Here is a tiny trained network, its code and every weight. The questions are about switching its units off for an input and a class, where a switched-off unit gives its printed mean instead of its output.

import numpy as np


def w(rows, s, z=0):
    codes = np.array(rows[::2]) - 128.0
    scale = np.full(codes.shape[1], s)
    scale[-1] = z or s
    return codes * scale


def f(y):
    return y / 2 * (1 + np.tanh(0.7978845608 * (y + 0.044715 * y**3)))


def log_softmax(a):
    a = a - a.max(-1, keepdims=True)
    return a - np.log(np.exp(a).sum(-1, keepdims=True))


def net(x, mask):
    res = np.array(x, float).reshape(1, 7) / 4 @ E
    y = f(res @ A[0][:, :-1].T + A[0][:, -1])
    res = res + np.where(mask, y, B[0][:, -1]) @ B[0][:, :-1]
    return log_softmax(res[-1] @ U[:, :-1].T + U[:, -1])


A, B = {}, {}
E = w([
[129,124,130,141,139,139,100,113,123,150],'x0',
[126,118,128,129,148,154,158,130,132,101],'x1',
[140,124,123,118,140,136,168,128,129,98],'x2',
[122,129,132,139,126,125,83,121,116,164],'x3',
[162,118,3,173,7,239,103,109,102,53],'x4',
[207,133,72,210,188,57,89,232,134,100],'x5',
[84,72,43,180,132,72,241,105,144,199],'x6',
],0.011)
A[0] = w([
[152,208,198,25,142,156,57,104,157,87,128],'neuron 0',
[109,164,18,146,60,173,140,79,79,119,33],'neuron 1',
[105,113,133,123,125,117,107,104,125,108,111],'neuron 2',
[114,169,236,111,242,55,118,179,166,122,80],'neuron 3',
[63,125,113,81,152,110,122,119,99,139,109],'neuron 4',
[152,139,65,142,53,208,157,126,150,179,41],'neuron 5',
[142,89,59,195,103,82,167,107,122,154,40],'neuron 6',
[2,126,147,95,174,103,197,74,115,218,140],'neuron 7',
[145,141,215,111,211,82,118,172,140,132,61],'neuron 8',
[108,159,161,190,115,139,171,146,110,69,144],'neuron 9',
[169,121,96,228,188,64,132,192,100,133,79],'neuron 10',
[190,136,131,153,131,137,31,187,96,30,119],'neuron 11',
[80,67,20,230,121,82,182,104,140,164,8],'neuron 12',
[84,79,157,125,125,74,221,96,129,209,122],'neuron 13',
[81,101,196,90,52,179,140,68,113,117,180],'neuron 14',
[154,147,94,126,135,173,118,189,166,76,167],'neuron 15',
[142,85,204,100,194,86,125,189,122,141,160],'neuron 16',
[102,55,31,212,123,74,170,97,181,162,132],'neuron 17',
[107,155,121,129,160,125,129,84,142,144,93],'neuron 18',
[55,156,171,72,42,191,102,30,106,74,18],'neuron 19',
[193,152,148,97,198,87,129,123,144,151,147],'neuron 20',
[146,138,112,77,104,96,139,133,101,130,122],'neuron 21',
[214,152,149,174,58,167,72,196,69,63,106],'neuron 22',
[38,82,181,73,47,175,123,45,103,107,140],'neuron 23',
[156,185,120,160,148,147,104,116,136,81,74],'neuron 24',
[15,86,123,91,130,107,170,80,161,142,115],'neuron 25',
[122,141,112,156,183,94,135,131,155,122,100],'neuron 26',
[151,174,241,73,122,158,94,124,117,96,44],'neuron 27',
[232,144,63,191,110,164,77,160,114,89,78],'neuron 28',
[156,110,152,77,121,113,170,119,54,185,114],'neuron 29',
],0.0093,0.016)
B[0] = w([
[130,169,95,183,161,183,98,186,17,113,217],'neuron 0',
[162,201,171,166,220,154,136,203,54,145,179],'neuron 1',
[157,134,106,148,117,115,135,164,154,136,126],'neuron 2',
[72,99,17,102,87,170,64,117,48,45,241],'neuron 3',
[133,95,172,158,158,114,163,114,115,133,145],'neuron 4',
[109,172,159,232,183,145,142,208,68,176,162],'neuron 5',
[69,124,82,128,155,157,90,122,89,101,159],'neuron 6',
[182,80,215,133,64,82,164,123,211,230,253],'neuron 7',
[73,96,77,81,129,149,58,80,84,50,195],'neuron 8',
[122,106,89,135,143,100,113,137,149,153,148],'neuron 9',
[120,189,123,196,196,185,147,178,56,72,204],'neuron 10',
[118,59,156,70,72,130,116,37,170,155,218],'neuron 11',
[50,63,50,71,82,158,33,101,88,6,185],'neuron 12',
[166,123,211,151,117,96,170,86,169,205,229],'neuron 13',
[126,200,116,156,193,134,119,215,74,128,235],'neuron 14',
[114,88,85,111,103,104,128,78,130,143,192],'neuron 15',
[118,181,148,128,146,144,134,211,86,128,232],'neuron 16',
[142,185,142,193,160,177,95,221,73,86,228],'neuron 17',
[128,113,161,122,146,119,161,139,129,159,131],'neuron 18',
[61,17,34,54,57,108,33,70,118,38,195],'neuron 19',
[152,131,138,139,127,141,124,181,102,149,200],'neuron 20',
[104,123,137,146,124,169,183,94,90,124,128],'neuron 21',
[107,73,153,111,107,79,143,61,147,117,212],'neuron 22',
[121,168,81,147,152,118,99,166,71,109,234],'neuron 23',
[154,83,173,96,139,123,164,124,133,141,142],'neuron 24',
[185,150,153,121,133,91,169,116,163,169,196],'neuron 25',
[187,173,138,146,119,144,158,131,92,158,157],'neuron 26',
[188,187,209,149,169,122,254,192,127,180,169],'neuron 27',
[179,66,138,69,96,81,110,80,172,176,194],'neuron 28',
[164,124,138,157,127,107,150,133,177,142,153],'neuron 29',
],0.0085,0.017)
U = w([
[159,209,129,174,157,145,165,232,107,131,28],'0',
[122,126,34,124,112,143,88,137,115,83,252],'1',
[176,110,161,118,116,100,173,59,247,165,90],'2',
],0.012,0.0049)

Each question gives the input, the list of numbers given to net, and the class t.
The units are the neurons (one row each of A and B). Each row of codes is followed by its name. A weight is (code - 128) times the scale printed after its matrix; where a second scale follows, it is the last column's (A, B and U).
mask holds one flag per neuron, in row order. A switched-off neuron (its flag False) gives its mean, the last column of its row in B, instead of its output. The means were averaged over made-up inputs and are rounded, as every weight is.
A unit's drop is (log p(t) with every unit on - log p(t) with that unit switched off) / (log p(t) with every unit on - log p(t) with every unit switched off).
The circuit of an input: a set's keep is (log p(t) with only the set's units on - log p(t) with every unit switched off) / (log p(t) with every unit on - log p(t) with every unit switched off). Starting from the 12 units with the biggest drops (on a tie, the unit counted first), units are removed one at a time, each time the one whose removal leaves the highest keep (on an exact tie, the one counted first), for as long as the keep stays at least 0.8.
units of the circuit, in order: the units of the circuit, biggest drop first
unit that matters most: the unit with the biggest drop
k most important neurons: the k neurons with the biggest drops, biggest first
drop when u is switched off: that unit's drop, to one decimal
input [-4,-1,-2,5,1,7,5], class 1: 3 most important neurons -> (neuron 12; neuron 14; neuron 1)
input [6,4,-8,6,1,0,8], class 0: 4 most important neurons -> (neuron 17; neuron 3; neuron 19; neuron 8)
input [-4,7,-2,2,-8,4,-1], class 1: units of the circuit, in order -> (neuron 3)
input [-7,-1,4,-7,8,-6,4], class 0: 2 most important neurons -> (neuron 1; neuron 5)
input [6,0,8,8,-2,-8,0], class 0: 2 most important neurons -> (neuron 14; neuron 23)
input [1,7,-7,2,-3,5,0], class 1: 3 most important neurons -> (neuron 3; neuron 14; neuron 27)
input [-8,-6,8,-3,-7,-7,2], class 2: 2 most important neurons -> (neuron 7; neuron 13)
input [1,-7,-2,-2,1,-6,3], class 0: 3 most important neurons -> (neuron 14; neuron 23; neuron 11)
input [-5,-5,-6,4,0,-8,-7], class 0: 4 most important neurons -> (neuron 27; neuron 14; neuron 3; neuron 0)
input [1,-2,4,2,0,8,-3], class 1: 3 most important neurons -> (neuron 7; neuron 10; neuron 13)
input [1,8,-3,1,-8,7,-2], class 1: 2 most important neurons -> (neuron 3; neuron 8)
input [-8,-4,-8,2,3,1,-6], class 2: 2 most important neurons -> (neuron 3; neuron 11)
input [-2,6,-8,4,-8,-7,3], class 2: drop when neuron 7 is switched off -> 1.0
input [-8,3,7,1,-8,5,-7], class 1: drop when neuron 3 is switched off -> 1.3
input [0,8,6,-5,-8,-6,3], class 2: unit that matters most -> neuron 7
input [0,1,2,6,-2,-7,-1], class 0: drop when neuron 14 is switched off -> 2.1
